Each row has a name. Each question is about the rows just above it.

[136 103 127 130 157 142] -> A
[157  66 122 126 196 169] -> B
[173 104 129 125 157 161] -> Z
[179 156 131 142 137 121] -> U
[165  98 126 123 162 160] -> V
[179 106 131 127 156 163] -> F
[185  97 159 152 173 161] -> G
[162  73 139 158 199 157] -> P
[155 107 172 136 155 147] -> R
[166 122 134 134 139 147] -> C
The entry that follows [123]:	[162]
Right after [103] comes	[127]
The entry that follows [166]:	[122]
What comes right after [125] in the named rows?	[157]
The row with [179 156 131 142 137 121] is	U
Right after [158] comes	[199]

[128 128 129 128 128 130 146 189 165 133 128 136 160  79 111 145 169 168
 143 130 128 127] : Mivus
[127 128 128 135 174 185 141 130 128 128 128 129 146 116 121 150 172 163
 139 129 128 128] : vir
[129 128 128 128 128 128 136 177 181 138 128 125 118 145 134 142 166 169
 145 131 128 128] : pabat
[128 127 128 138 181 177 136 127 127 129 128 119 146 150 127 128 128 172
 145 169 167 142] : pabig
[127 128 128 135 174 185 141 127 128 128 128 129 146 116 130 150 172 163
 139 129 128 128] : Pafim
[128 128 129 128 128 130 145 189 165 129 128 136 160  79 111 145 169 168
 143 130 128 127] : dar
[128 130 148 190 160 131 128 128 127 127 128 134  95 126 136 129 128 129
 135 156 173 156] : Tufe
[128 128 129 128 128 130 146 189 165 133 128 136 160  79 111 145 169 168
 143 171 149 132] : Vut
What comes right after [149] in the named rows?	[132]
Whose row is [128 128 129 128 128 130 146 189 165 133 128 136 160  79 111 145 169 168
 143 130 128 127]?	Mivus
The entry that follows [119]:	[146]
Right after [171] comes	[149]
The entry that follows [190]:	[160]
Whose row is [128 128 129 128 128 130 145 189 165 129 128 136 160  79 111 145 169 168
 143 130 128 127]?	dar
Whose row is [127 128 128 135 174 185 141 130 128 128 128 129 146 116 121 150 172 163
 139 129 128 128]?	vir

[142 128 166 132 165 135 118 159 152 145 164 135 152 169 126 148 166] -> fubes
[139 125 169 129 166 132 113 170 152 144 168 132 150 151 123 147 169] -> bime
[177 176 112 187 119 190  95 111 144 159 112 187 150 149 174 153 112] -> mov
[154 142 150 148 150 151 104 151 158 161 148 152 156 153 142 160 151] -> Meve
[140 126 168 131 163 134 109 169 155 150 166 134 153 152 125 152 168] -> gul
[130 112 183 116 174 158 110 184 159 149 181 121 184 153 112 153 183] -> mumid
What comes right after [131] in the named rows?	[163]
Where do [130 112 183 116 174 158 110 184 159 149 181 121 184 153 112 153 183] appear?	mumid
Right after [145] comes	[164]
The entry that follows [170]:	[152]
The entry that follows [111]:	[144]
The row with [142 128 166 132 165 135 118 159 152 145 164 135 152 169 126 148 166] is	fubes

[ 61 193 199 195  60] -> duvu
[63 64 61 62 63] -> nos
[194 189 196 196  59] -> Buv
[ 63 186 193 194  60] -> tazep
[ 61 193 193 199  60] -> Busu
[ 65 196 195 196  61] -> lop
What comes right after [62] in the named rows?	[63]
The entry that follows [186]:	[193]
[194 189 196 196  59] is in which row?	Buv
What comes right after [64] in the named rows?	[61]

[139 126 131 129 127 127 129 128 126 128 127 128 129 126 127 127 128 128
 126 127 131 125 129] -> gobe
[125 124 136 125 145 128 121 115 118 144 110 129 136 117 123 128 117 138
 129 133 143 117 141] -> Miz
[119 117 151 118 174 108 101  88 103 170  74 131 155  91 116 128  95 159
 128 147 128  90 163] -> Pak
[128 124 136 125 144 121 119 115 122 143 109 128 137 114 124 128 115 128
 128 136 140 116 128] -> med
[126 140 133 125 132 129 130 125 121 131 125 129 129 126 121 126 130 129
 127 126 134 123 131] -> mufo
[128 129 128 128 127 130 129 127 128 128 127 129 127 129 126 127 128 130
 127 124 128 127 131] -> pivis
[123 118 142 121 139 133 137 118 111 143 114 127 130 119 112 124 128 133
 125 119 143 112 141] -> kuf
[125 126 134 123 141 123 119 117 119 141 111 130 138 114 125 127 119 137
 127 135 140 116 139] -> paba
Whose row is [126 140 133 125 132 129 130 125 121 131 125 129 129 126 121 126 130 129
 127 126 134 123 131]?	mufo
Whose row is [128 129 128 128 127 130 129 127 128 128 127 129 127 129 126 127 128 130
 127 124 128 127 131]?	pivis
Whose row is [125 124 136 125 145 128 121 115 118 144 110 129 136 117 123 128 117 138
 129 133 143 117 141]?	Miz
Which row holds [123 118 142 121 139 133 137 118 111 143 114 127 130 119 112 124 128 133
 125 119 143 112 141]?	kuf
[119 117 151 118 174 108 101  88 103 170  74 131 155  91 116 128  95 159
 128 147 128  90 163] is in which row?	Pak

[112 155  95 134 124  86  70] -> Nosas
[153 149 128 129 151 154  98] -> nop
[ 73  76 100  67  66  82  99] -> nete
[ 94 137 172  77  63  64 155] -> leda
Right after [64] comes	[155]
What comes right after [137] in the named rows?	[172]
What comes right after [76] in the named rows?	[100]

[148 125 128 143 127 134 134 149 132 145 124 112 138 139 120 114 111 139
 176]  Noda
[114 140 135 110 129 132 162 141 116 123 116 119 114 134 136 126 144 126
 128]  Vose
[151 132 116 118 118 116  82 123 138 129 133 133 144 126 127 137 128 120
 136]  Poto
[ 78 148 137 130 127 131 161 117 101 122 124 130 103 125 127 129 135 104
 129]  sopi
[179 113 122 150 126 142  98 144 143 152 127 116 158 135 115 122 100 138
 109]  Tevas
[108 159 140 177 148 130 102  96  96 132 143 145 107 119  89 127 108  72
 148]  fos
[137 135 130 153 134 132 142 140 123 152 120 120 136 153 133 119 120 123
 125]  Tolad
[136 135 119 148 135 140 126 146 128 127 140 120 124 128 112 109 115 136
 110]  sop
[141 130 140 103 133 125 106 117 115 134 119 138 132 124 119 141 127  97
 138]  ror
The entry that follows [177]:	[148]
The entry that follows [149]:	[132]
Right after [102] comes	[96]
Whose row is [151 132 116 118 118 116  82 123 138 129 133 133 144 126 127 137 128 120
 136]?	Poto
Where do [148 125 128 143 127 134 134 149 132 145 124 112 138 139 120 114 111 139
 176] appear?	Noda
[136 135 119 148 135 140 126 146 128 127 140 120 124 128 112 109 115 136
 110] is in which row?	sop

